Here is a tiny trained network, its code and every weight. The questions are about switching its units off for an input and a target symbol, where a switched-off unit gives its printed mean instead of its output.

import numpy as np


def w(rows, s, z=0):
    codes = np.array(rows[::2]) - 128.0
    scale = np.full(codes.shape[1], s)
    scale[-1] = z or s
    return codes * scale


def f(y):
    return y / 2 * (1 + np.tanh(0.7978845608 * (y + 0.044715 * y**3)))


def softmax(a):
    e = np.exp(a - a.max(-1, keepdims=True))
    return e / e.sum(-1, keepdims=True)


def log_softmax(a):
    a = a - a.max(-1, keepdims=True)
    return a - np.log(np.exp(a).sum(-1, keepdims=True))


def net(x, mask):
    ids = ['ΓΛΦΨαβδεζηθμπτω'.index(c) for c in x.split()]
    T = len(ids)
    res = E[ids] + P[:T]
    u = 0
    for l in range(3):
        q, k, v = (res @ M[l].T for M in (Q, K, V))
        z = softmax(np.where(np.tri(T) > 0, q @ k.T / 4**0.5, -1e9)) @ v
        res = res + np.where(mask[u], z, O[l][:, -1]) @ O[l][:, :-1]
        u += 1
        y = f(res @ A[l][:, :-1].T + A[l][:, -1])
        res = res + np.where(mask[u : u + 8], y, B[l][:, -1]) @ B[l][:, :-1]
        u += 8
    return log_softmax(res[-1] @ U[:, :-1].T + U[:, -1])


Q, K, V, O, A, B = {}, {}, {}, {}, {}, {}
E = w([
[185,109,10],'Γ',
[161,84,44],'Λ',
[131,93,104],'Φ',
[188,165,68],'Ψ',
[162,79,77],'α',
[158,133,70],'β',
[119,236,63],'δ',
[219,35,85],'ε',
[156,54,139],'ζ',
[146,86,114],'η',
[133,94,117],'θ',
[100,184,80],'μ',
[144,90,108],'π',
[8,146,58],'τ',
[143,89,118],'ω',
],0.017)
P = w([
[166,164,150],'0',
[156,139,133],'1',
[149,127,100],'2',
[146,113,78],'3',
[144,113,57],'4',
[139,99,49],'5',
[130,95,27],'6',
[125,95,22],'7',
[123,88,15],'8',
[111,81,13],'9',
[112,85,6],'10',
[104,82,1],'11',
[109,76,9],'12',
],0.0067)
Q[0] = w([
[242,204,254],'0.h1',
[209,113,240],'0.h1',
[164,221,211],'0.h1',
[184,142,184],'0.h1',
],0.006)
K[0] = w([
[245,139,122],'0.h1',
[231,166,118],'0.h1',
[167,183,254],'0.h1',
[122,86,195],'0.h1',
],0.0064)
V[0] = w([
[197,67,246],'0.h1',
[171,193,179],'0.h1',
[2,47,103],'0.h1',
[74,61,130],'0.h1',
],0.0083)
O[0] = w([
[51,106,47,11],'0.h1',
[104,70,53,68],'0.h1',
[161,122,255,191],'0.h1',
[144,216,218,146],'0.h1',
],0.0065,0.012)
A[0] = w([
[61,149,120,117],'0.n1',
[71,130,11,180],'0.n2',
[20,125,186,162],'0.n3',
[79,128,219,144],'0.n4',
[97,122,174,1],'0.n5',
[81,118,127,108],'0.n6',
[117,226,61,142],'0.n7',
[117,159,111,87],'0.n8',
],0.012,0.0052)
B[0] = w([
[239,240,75,111],'0.n1',
[55,11,156,226],'0.n2',
[233,209,62,166],'0.n3',
[212,130,66,254],'0.n4',
[68,148,111,123],'0.n5',
[90,194,100,99],'0.n6',
[119,145,253,212],'0.n7',
[113,139,151,114],'0.n8',
],0.0059,0.0046)
Q[1] = w([
[252,2,206],'1.h1',
[112,178,87],'1.h1',
[70,152,192],'1.h1',
[42,238,22],'1.h1',
],0.0065)
K[1] = w([
[254,161,213],'1.h1',
[97,121,102],'1.h1',
[59,152,110],'1.h1',
[39,57,135],'1.h1',
],0.0088)
V[1] = w([
[176,103,57],'1.h1',
[153,34,137],'1.h1',
[255,107,224],'1.h1',
[182,47,69],'1.h1',
],0.005)
O[1] = w([
[105,166,117,143],'1.h1',
[105,181,35,128],'1.h1',
[2,107,61,254],'1.h1',
[91,177,134,138],'1.h1',
],0.0081,0.008)
A[1] = w([
[3,90,125,25],'1.n1',
[99,141,152,37],'1.n2',
[140,195,198,3],'1.n3',
[36,112,186,147],'1.n4',
[174,178,86,116],'1.n5',
[77,119,194,73],'1.n6',
[159,119,112,132],'1.n7',
[113,201,93,130],'1.n8',
],0.011,0.0033)
B[1] = w([
[79,143,77,163],'1.n1',
[76,68,175,94],'1.n2',
[139,1,147,250],'1.n3',
[26,53,154,194],'1.n4',
[128,179,124,185],'1.n5',
[73,79,95,154],'1.n6',
[146,174,87,164],'1.n7',
[174,120,191,186],'1.n8',
],0.0073,0.0025)
Q[2] = w([
[161,74,143],'2.h1',
[127,115,94],'2.h1',
[254,153,145],'2.h1',
[162,51,182],'2.h1',
],0.0087)
K[2] = w([
[254,149,190],'2.h1',
[95,109,141],'2.h1',
[187,40,205],'2.h1',
[197,175,181],'2.h1',
],0.0065)
V[2] = w([
[181,245,32],'2.h1',
[137,153,86],'2.h1',
[203,28,66],'2.h1',
[254,31,136],'2.h1',
],0.0066)
O[2] = w([
[160,160,135,126],'2.h1',
[221,128,29,129],'2.h1',
[95,216,64,231],'2.h1',
[104,255,119,254],'2.h1',
],0.0059,0.003)
A[2] = w([
[51,116,10,4],'2.n1',
[142,153,164,101],'2.n2',
[32,78,168,1],'2.n3',
[120,216,188,30],'2.n4',
[150,165,178,100],'2.n5',
[136,22,77,136],'2.n6',
[59,118,174,193],'2.n7',
[153,143,114,103],'2.n8',
],0.012,0.0084)
B[2] = w([
[79,227,245,227],'2.n1',
[70,64,144,147],'2.n2',
[255,133,150,186],'2.n3',
[124,54,127,167],'2.n4',
[76,81,232,177],'2.n5',
[131,24,162,254],'2.n6',
[83,167,58,254],'2.n7',
[106,157,146,130],'2.n8',
],0.0077,0.0048)
U = w([
[76,126,125,137],'Γ',
[141,193,102,145],'Λ',
[41,95,217,2],'Φ',
[254,74,95,123],'Ψ',
[156,214,96,177],'α',
[123,21,147,91],'β',
[33,226,158,101],'δ',
[171,155,100,182],'ε',
[148,136,107,161],'ζ',
[218,223,72,173],'η',
[107,115,117,141],'θ',
[117,129,115,109],'μ',
[109,117,114,118],'π',
[104,131,116,144],'τ',
[212,161,242,101],'ω',
],0.0088,0.0049)

Each question gives the input, a string of symbols that net reads in full, and the target symbol t.
The units are the heads (4 rows each of Q, K, V and O) and the neurons (one row each of A and B). Each row of codes is followed by its name. A weight is (code - 128) times the scale printed after its matrix; where a second scale follows, it is the last column's (O, A, B and U).
mask holds one flag per unit, layer by layer, with each layer's heads first. A switched-off unit (its flag False) gives its mean, the last column of its rows in O or B, instead of its output. The means were averaged over made-up inputs and are rounded, as every weight is.
A unit's drop is (log p(t) with every unit on - log p(t) with that unit switched off) / (log p(t) with every unit on - log p(t) with every unit switched off).
The circuit of an input: a set's keep is (log p(t) with only the set's units on - log p(t) with every unit switched off) / (log p(t) with every unit on - log p(t) with every unit switched off). Starting from the 12 units with the biggest drops (on a tie, the unit counted first), units are removed one at a time, each time the one whose removal leaves the highest keep (on an exact tie, the one counted first), for as long as the keep stays at least 0.8.
units of the circuit, in order: the units of the circuit, biggest drop first
most important unit: the unit with the biggest drop
k most important neurons: the k neurons with the biggest drops, biggest first
top k neurons in layer l: the k neurons of layer l with the biggest drops, biggest first
input α δ Γ, target β: most important unit : 0.n2
input Λ μ δ δ α, target β: 2 most important neurons : [0.n7, 2.n6]
input Φ Λ θ τ δ β θ δ, target Φ: 2 most important neurons : [0.n2, 0.n7]
input Φ δ Λ, target β: units of the circuit, in order : [2.n6, 0.h1]
input α π ε β, target δ: units of the circuit, in order : [2.n1, 0.h1]
input ω Φ ε θ, target δ: units of the circuit, in order : [2.n1, 0.h1, 1.n1]
input Λ ε ζ, target δ: units of the circuit, in order : [2.n1, 1.n1, 1.h1]
input Λ ε ω, target δ: 2 most important neurons : [2.n1, 0.n7]
input ε ε δ, target δ: units of the circuit, in order : [0.h1, 2.n1]
input Λ η δ Γ, target β: 4 most important neurons : [0.n2, 2.n6, 0.n7, 0.n4]
input β τ Λ τ Λ τ, target ω: 3 most important neurons : [0.n3, 0.n4, 1.n8]
input ε Λ ε ε ε τ Ψ Ψ τ δ τ τ Ψ, target ω: top 2 neurons in layer 2 : [2.n7, 2.n5]
input Ψ δ β, target β: units of the circuit, in order : [0.n2, 0.h1, 2.n6]
input τ Ψ ε δ ζ ε ω Ψ β Γ, target η: most important unit : 0.h1
input β θ ε Λ, target δ: 2 most important neurons : [2.n1, 0.n2]
input Φ ζ ε Γ, target δ: 3 most important neurons : [2.n1, 0.n2, 1.n1]
input ε δ ε δ δ η, target β: 2 most important neurons : [0.n7, 2.n6]
input Γ ε Ψ Φ, target Φ: top 3 neurons in layer 0 : [0.n2, 0.n4, 0.n3]
input Φ δ β δ ω, target β: top 4 neurons in layer 0 : [0.n7, 0.n4, 0.n3, 0.n1]
input δ τ δ, target Φ: 3 most important neurons : [0.n7, 0.n2, 2.n5]
input α β δ η, target β: 4 most important neurons : [2.n6, 0.n7, 0.n4, 0.n3]
input π ζ Γ ε τ, target ω: top 2 neurons in layer 2 : [2.n5, 2.n7]
input δ η α Γ ζ ε β, target δ: 2 most important neurons : [2.n1, 0.n2]
